Below are the code and all the weights of a small trained network. Each question names an input and a class and asks about switching units off, where a switched-off unit gives its printed mean instead of its output.

import numpy as np


def w(rows, s, z=0):
    codes = np.array(rows[::2]) - 128.0
    scale = np.full(codes.shape[1], s)
    scale[-1] = z or s
    return codes * scale


def norm(h):
    return h / np.sqrt((h * h).mean(-1, keepdims=True) + 1e-5)


def f(y):
    return y / 2 * (1 + np.tanh(0.7978845608 * (y + 0.044715 * y**3)))


def log_softmax(a):
    a = a - a.max(-1, keepdims=True)
    return a - np.log(np.exp(a).sum(-1, keepdims=True))


def net(x, mask):
    res = np.array(x, float).reshape(1, 6) / 4 @ E
    u = 0
    for l in range(3):
        y = f(norm(res) @ A[l][:, :-1].T + A[l][:, -1])
        res = res + np.where(mask[u : u + 4], y, B[l][:, -1]) @ B[l][:, :-1]
        u += 4
    return log_softmax(norm(res)[-1] @ U[:, :-1].T + U[:, -1])


A, B = {}, {}
E = w([
[118,85,112,113,111,118,134,132],'x0',
[28,121,245,137,139,104,119,39],'x1',
[179,33,156,214,101,213,145,162],'x2',
[125,132,127,134,134,129,124,123],'x3',
[68,87,160,180,218,167,189,170],'x4',
[138,140,137,130,133,128,126,128],'x5',
],0.011)
A[0] = w([
[131,128,71,115,254,154,200,218,3],'0.n1',
[78,118,200,196,73,70,123,25,143],'0.n2',
[58,115,126,139,204,67,180,212,161],'0.n3',
[44,95,219,82,218,151,134,139,14],'0.n4',
],0.0075,0.004)
B[0] = w([
[48,123,116,193,138,70,104,184,245],'0.n1',
[103,163,181,74,87,185,139,145,253],'0.n2',
[109,185,156,178,159,48,121,76,247],'0.n3',
[167,149,71,105,180,104,255,71,205],'0.n4',
],0.01,0.0049)
A[1] = w([
[92,111,149,182,201,124,254,164,238],'1.n1',
[108,109,101,171,232,106,124,134,4],'1.n2',
[122,45,139,206,164,192,204,136,163],'1.n3',
[124,96,199,165,114,135,132,64,65],'1.n4',
],0.0086,0.0018)
B[1] = w([
[135,101,138,140,220,129,70,85,255],'1.n1',
[90,141,184,226,8,146,221,199,179],'1.n2',
[175,135,204,124,183,187,91,161,216],'1.n3',
[153,100,164,25,110,143,223,135,162],'1.n4',
],0.011,0.0083)
A[2] = w([
[73,144,162,80,110,134,135,132,4],'2.n1',
[194,95,133,215,111,186,60,205,111],'2.n2',
[138,139,231,210,42,160,202,111,152],'2.n3',
[137,149,71,186,151,2,74,164,55],'2.n4',
],0.0086,0.0037)
B[2] = w([
[44,153,147,132,98,60,64,129,136],'2.n1',
[84,98,88,164,87,156,96,54,255],'2.n2',
[170,85,80,62,8,124,169,221,228],'2.n3',
[104,159,77,108,162,131,102,228,226],'2.n4',
],0.013,0.0057)
U = w([
[193,196,56,70,134,95,63,181,251],'0',
[65,209,205,61,54,86,66,78,41],'1',
[58,186,98,212,182,90,86,216,56],'2',
[82,172,198,134,183,83,187,58,158],'3',
[212,72,62,171,57,186,50,63,130],'4',
[182,86,176,44,49,180,186,170,157],'5',
[120,58,134,239,159,214,81,169,101],'6',
[157,70,250,118,183,208,159,118,89],'7',
],0.013,0.0036)

Each question gives the input, the list of numbers given to net, and the class t.
The units are the neurons (one row each of A and B). Each row of codes is followed by its name. A weight is (code - 128) times the scale printed after its matrix; where a second scale follows, it is the last column's (A, B and U).
mask holds one flag per neuron, layer by layer. A switched-off neuron (its flag False) gives its mean, the last column of its row in B, instead of its output. The means were averaged over made-up inputs and are rounded, as every weight is.
A unit's drop is (log p(t) with every unit on - log p(t) with that unit switched off) / (log p(t) with every unit on - log p(t) with every unit switched off).
The circuit of an input: a set's keep is (log p(t) with only the set's units on - log p(t) with every unit switched off) / (log p(t) with every unit on - log p(t) with every unit switched off). Starting from all 12 units, units are removed one at a time, each time the one whose removal leaves the highest keep (on an exact tie, the one counted first), for as long as the keep stays at least 0.8.
units of the circuit, in order: the units of the circuit, biggest drop first
most important unit: the unit with the biggest drop
top k neurons: the k neurons with the biggest drops, biggest first
top k neurons in layer l: the k neurons of layer l with the biggest drops, biggest first
drop of u: that unit's drop, to one decimal
input [0,1,7,8,6,8], class 7: top 2 neurons in layer 1	1.n3, 1.n4
input [-1,3,0,2,5,3], class 3: most important unit	0.n4
input [-4,2,5,3,3,-8], class 7: top 2 neurons	1.n1, 1.n4
input [-6,-6,-8,-6,3,8], class 2: units of the circuit, in order	0.n1, 2.n3
input [-5,0,1,-6,-3,-7], class 4: top 2 neurons	0.n3, 1.n4
input [-2,-6,0,-3,2,-2], class 2: top 3 neurons	0.n1, 2.n4, 1.n3
input [-8,6,2,-2,0,1], class 5: top 2 neurons	0.n2, 2.n3
input [6,1,7,-6,-1,-2], class 5: top 2 neurons	1.n1, 0.n1
input [3,-8,1,5,1,5], class 6: top 2 neurons in layer 2	2.n2, 2.n3
input [6,1,7,0,-1,5], class 5: top 2 neurons in layer 0	0.n1, 0.n4
input [-8,-8,2,-6,-4,4], class 4: top 2 neurons	2.n2, 0.n3
input [-7,-1,6,-4,-2,-2], class 4: top 2 neurons in layer 1	1.n2, 1.n1
input [-1,-7,3,-5,-2,-2], class 4: drop of 2.n2	0.3
input [-4,3,4,5,-4,-6], class 5: drop of 2.n3	0.1
input [-7,-6,-4,-7,2,5], class 2: units of the circuit, in order	0.n1
input [5,4,3,-8,-6,7], class 5: drop of 2.n3	0.2
input [-1,0,8,-6,-1,5], class 4: top 2 neurons in layer 1	1.n2, 1.n1
